Here is a tiny trained network, its code and every weight. The questions are about switching its units off for an input and a class, where a switched-off unit gives its printed mean instead of its output.

import numpy as np


def w(rows, s, z=0):
    codes = np.array(rows[::2]) - 128.0
    scale = np.full(codes.shape[1], s)
    scale[-1] = z or s
    return codes * scale


def f(y):
    return y / 2 * (1 + np.tanh(0.7978845608 * (y + 0.044715 * y**3)))


def log_softmax(a):
    a = a - a.max(-1, keepdims=True)
    return a - np.log(np.exp(a).sum(-1, keepdims=True))


def net(x, mask):
    res = np.array(x, float).reshape(1, 7) / 4 @ E
    y = f(res @ A[0][:, :-1].T + A[0][:, -1])
    res = res + np.where(mask, y, B[0][:, -1]) @ B[0][:, :-1]
    return log_softmax(res[-1] @ U[:, :-1].T + U[:, -1])


A, B = {}, {}
E = w([
[180,107,133,183,84,175],'x0',
[129,135,44,134,231,158],'x1',
[148,175,240,146,146,145],'x2',
[63,65,149,201,98,119],'x3',
[128,177,147,113,169,74],'x4',
[61,133,121,64,83,255],'x5',
[108,76,174,100,134,169],'x6',
],0.0085)
A[0] = w([
[181,7,111,165,66,170,199],'N0',
[146,145,179,155,73,110,51],'N1',
[142,47,118,176,95,161,173],'N2',
[95,139,131,127,155,123,2],'N3',
[187,161,155,172,25,54,99],'N4',
[65,105,140,127,129,137,104],'N5',
[150,133,189,83,49,93,120],'N6',
[76,103,130,143,144,159,144],'N7',
[62,131,84,155,78,164,140],'N8',
[130,152,45,104,202,107,120],'N9',
[108,131,159,150,143,170,164],'N10',
[88,101,136,176,207,57,169],'N11',
[118,130,132,62,106,101,86],'N12',
[72,150,151,122,127,139,149],'N13',
[100,84,146,140,209,83,110],'N14',
[141,135,163,192,139,143,101],'N15',
[106,86,156,181,126,109,125],'N16',
[142,156,165,112,124,146,130],'N17',
[133,109,127,150,122,140,46],'N18',
[117,87,115,97,122,140,195],'N19',
[164,139,62,128,177,114,163],'N20',
[155,62,145,138,142,138,54],'N21',
],0.012,0.0029)
B[0] = w([
[56,95,155,250,66,171,254],'N0',
[185,144,95,127,109,121,180],'N1',
[66,72,196,202,77,198,214],'N2',
[92,76,108,129,86,84,127],'N3',
[193,179,122,103,97,106,236],'N4',
[95,148,103,151,159,116,173],'N5',
[158,129,120,65,207,133,215],'N6',
[141,166,99,142,134,178,181],'N7',
[82,111,141,221,123,137,224],'N8',
[186,181,10,46,197,132,234],'N9',
[112,164,90,98,104,141,169],'N10',
[214,206,187,130,43,3,243],'N11',
[131,84,95,97,145,195,157],'N12',
[112,69,125,112,131,142,171],'N13',
[189,191,184,160,83,50,198],'N14',
[119,81,154,129,148,123,163],'N15',
[130,172,93,149,86,81,182],'N16',
[170,85,169,73,174,86,159],'N17',
[87,148,135,151,145,124,127],'N18',
[56,151,115,105,165,194,178],'N19',
[138,183,81,68,148,110,206],'N20',
[119,143,125,148,164,178,139],'N21',
],0.0068,0.0081)
U = w([
[155,158,62,2,216,68,216],'0',
[84,138,175,197,92,18,3],'1',
[3,105,89,130,188,159,141],'2',
],0.0086,0.0021)

Each question gives the input, the list of numbers given to net, and the class t.
The units are the neurons (one row each of A and B). Each row of codes is followed by its name. A weight is (code - 128) times the scale printed after its matrix; where a second scale follows, it is the last column's (A, B and U).
mask holds one flag per neuron, in row order. A switched-off neuron (its flag False) gives its mean, the last column of its row in B, instead of its output. The means were averaged over made-up inputs and are rounded, as every weight is.
A unit's drop is (log p(t) with every unit on - log p(t) with that unit switched off) / (log p(t) with every unit on - log p(t) with every unit switched off).
unit that matters most: the unit with the biggest drop
k most important neurons: the k neurons with the biggest drops, biggest first
drop of u: that unit's drop, to one decimal
input [7,-8,1,-3,2,0,-5], class 0: unit that matters most : N6
input [-6,-5,-2,1,-7,-1,-2], class 2: 2 most important neurons : N11; N14
input [0,-3,5,-4,-5,-4,8], class 2: 2 most important neurons : N11; N9
input [8,-2,8,-6,-4,5,4], class 2: 2 most important neurons : N11; N0
input [2,-7,2,7,5,8,-1], class 2: 3 most important neurons : N11; N6; N14
input [2,-5,7,-1,-5,2,6], class 2: 2 most important neurons : N11; N6
input [0,7,7,4,3,3,-7], class 0: 2 most important neurons : N0; N2
input [-6,-8,3,-2,-2,-7,-2], class 0: 2 most important neurons : N6; N0
input [-6,7,2,8,1,-3,-6], class 0: 4 most important neurons : N9; N0; N2; N20
input [6,-2,-5,-5,-1,4,-4], class 2: 2 most important neurons : N11; N14
input [-5,-6,1,-4,-2,-8,7], class 0: drop of N0 : 0.4
input [-4,-3,4,-2,-8,3,0], class 2: drop of N9 : 0.2
input [-7,-7,2,7,1,4,-1], class 2: drop of N7 : 0.0
input [2,-1,-4,0,-8,0,-4], class 2: most important neuron : N11
